Here is a tiny trained network, its code and every weight. The questions are about switching its units off for an input and a class, where a switched-off unit gives its printed mean instead of its output.

import numpy as np


def w(rows, s, z=0):
    codes = np.array(rows[::2]) - 128.0
    scale = np.full(codes.shape[1], s)
    scale[-1] = z or s
    return codes * scale


def norm(h):
    return h / np.sqrt((h * h).mean(-1, keepdims=True) + 1e-5)


def f(y):
    return y / 2 * (1 + np.tanh(0.7978845608 * (y + 0.044715 * y**3)))


def log_softmax(a):
    a = a - a.max(-1, keepdims=True)
    return a - np.log(np.exp(a).sum(-1, keepdims=True))


def net(x, mask):
    res = np.array(x, float).reshape(1, 2) / 4 @ E
    u = 0
    for l in range(2):
        y = f(norm(res) @ A[l][:, :-1].T + A[l][:, -1])
        res = res + np.where(mask[u : u + 10], y, B[l][:, -1]) @ B[l][:, :-1]
        u += 10
    return log_softmax(norm(res)[-1] @ U[:, :-1].T + U[:, -1])


A, B = {}, {}
E = w([
[59,78,68,216,53,108,1,143,163,110],'x0',
[159,20,87,169,170,140,118,156,64,191],'x1',
],0.0094)
A[0] = w([
[95,182,42,120,180,144,166,85,87,93,226],'0.n1',
[173,166,142,144,175,81,163,141,146,160,121],'0.n2',
[118,110,238,56,9,115,141,180,168,167,110],'0.n3',
[116,129,72,137,151,185,139,109,79,117,93],'0.n4',
[55,127,71,104,109,188,89,118,82,107,37],'0.n5',
[166,134,185,146,109,131,124,110,170,97,81],'0.n6',
[180,159,109,144,111,69,128,177,107,174,107],'0.n7',
[131,2,206,90,74,148,132,154,105,167,70],'0.n8',
[91,138,62,141,207,155,108,56,74,32,6],'0.n9',
[112,147,83,169,128,98,103,133,136,120,155],'0.n10',
],0.0081,0.0015)
B[0] = w([
[72,56,117,98,129,197,81,101,113,52,210],'0.n1',
[62,37,219,137,2,172,19,176,129,125,244],'0.n2',
[161,124,52,175,220,167,71,93,95,109,251],'0.n3',
[122,110,54,81,146,175,105,116,176,93,149],'0.n4',
[246,114,188,51,148,134,144,124,190,154,210],'0.n5',
[157,132,59,162,195,145,82,125,86,121,189],'0.n6',
[151,143,83,93,132,142,101,124,140,110,136],'0.n7',
[132,205,95,191,215,144,86,66,132,60,225],'0.n8',
[240,209,127,130,49,140,150,224,101,190,106],'0.n9',
[190,72,244,99,151,166,186,104,152,108,250],'0.n10',
],0.0063,0.003)
A[1] = w([
[79,246,97,117,85,92,146,132,152,106,98],'1.n1',
[112,129,115,175,54,77,101,167,157,162,100],'1.n2',
[118,111,129,112,120,161,120,162,119,156,112],'1.n3',
[128,95,49,160,148,87,166,168,61,216,4],'1.n4',
[121,149,155,56,133,139,228,167,109,179,92],'1.n5',
[142,162,148,108,163,143,159,127,92,128,171],'1.n6',
[100,129,80,176,119,123,92,128,155,122,179],'1.n7',
[121,120,122,143,62,79,137,161,179,170,175],'1.n8',
[159,155,110,107,157,125,160,117,112,135,244],'1.n9',
[219,159,172,122,195,107,205,115,162,154,34],'1.n10',
],0.013,0.0014)
B[1] = w([
[138,118,19,190,247,203,112,136,160,139,238],'1.n1',
[179,136,204,52,117,84,214,112,78,152,218],'1.n2',
[104,210,129,128,94,81,125,116,110,102,155],'1.n3',
[121,211,71,142,202,191,131,110,238,84,196],'1.n4',
[223,48,153,147,107,65,151,128,183,185,221],'1.n5',
[125,134,114,146,72,50,159,160,123,181,219],'1.n6',
[88,152,168,86,69,103,158,148,76,138,253],'1.n7',
[166,44,129,168,94,85,119,150,149,180,186],'1.n8',
[129,77,192,124,76,145,83,133,167,111,168],'1.n9',
[24,181,115,108,104,151,84,122,27,73,191],'1.n10',
],0.011,0.0064)
U = w([
[226,51,212,105,57,12,204,136,177,218,212],'0',
[158,169,27,182,254,183,133,111,251,126,193],'1',
[62,142,181,94,89,132,74,97,50,68,6],'2',
],0.0094,0.002)

Each question gives the input, the list of numbers given to net, and the class t.
The units are the neurons (one row each of A and B). Each row of codes is followed by its name. A weight is (code - 128) times the scale printed after its matrix; where a second scale follows, it is the last column's (A, B and U).
mask holds one flag per neuron, layer by layer. A switched-off neuron (its flag False) gives its mean, the last column of its row in B, instead of its output. The means were averaged over made-up inputs and are rounded, as every weight is.
A unit's drop is (log p(t) with every unit on - log p(t) with that unit switched off) / (log p(t) with every unit on - log p(t) with every unit switched off).
The circuit of an input: a set's keep is (log p(t) with only the set's units on - log p(t) with every unit switched off) / (log p(t) with every unit on - log p(t) with every unit switched off). Starting from the 12 units with the biggest drops (on a tie, the unit counted first), units are removed one at a time, each time the one whose removal leaves the highest keep (on an exact tie, the one counted first), for as long as the keep stays at least 0.8.
units of the circuit, in order: the units of the circuit, biggest drop first
unit that matters most: the unit with the biggest drop
k most important neurons: the k neurons with the biggest drops, biggest first
k most important neurons of layer l: the k neurons of layer l with the biggest drops, biggest first
drop of u: that unit's drop, to one decimal
input [-3,-1], class 2: units of the circuit, in order : [0.n2 0.n1 1.n5]
input [-3,-2], class 2: unit that matters most : 0.n2
input [-3,2], class 2: 4 most important neurons : [0.n2 0.n10 1.n1 1.n5]
input [-5,-6], class 1: 2 most important neurons of layer 0 : [0.n10 0.n5]
input [0,0], class 2: 4 most important neurons : [1.n5 1.n1 0.n2 1.n4]
input [6,-7], class 1: 3 most important neurons : [1.n1 0.n2 1.n5]
input [6,-6], class 0: 3 most important neurons of layer 1 : [1.n2 1.n7 1.n4]
input [2,2], class 2: 2 most important neurons : [1.n10 0.n2]
input [-7,8], class 1: 3 most important neurons : [1.n4 0.n10 0.n5]
input [0,1], class 2: 2 most important neurons : [1.n7 1.n4]
input [6,8], class 1: 2 most important neurons : [1.n4 0.n2]
input [0,3], class 2: 4 most important neurons : [0.n8 1.n1 1.n5 1.n7]
input [5,-6], class 1: 2 most important neurons : [0.n2 1.n1]
input [0,-2], class 2: 2 most important neurons : [1.n5 0.n3]
input [-2,-2], class 2: most important neuron : [1.n1]
input [4,8], class 1: drop of 1.n4 : 0.6
input [6,-8], class 1: drop of 1.n1 : 5.1
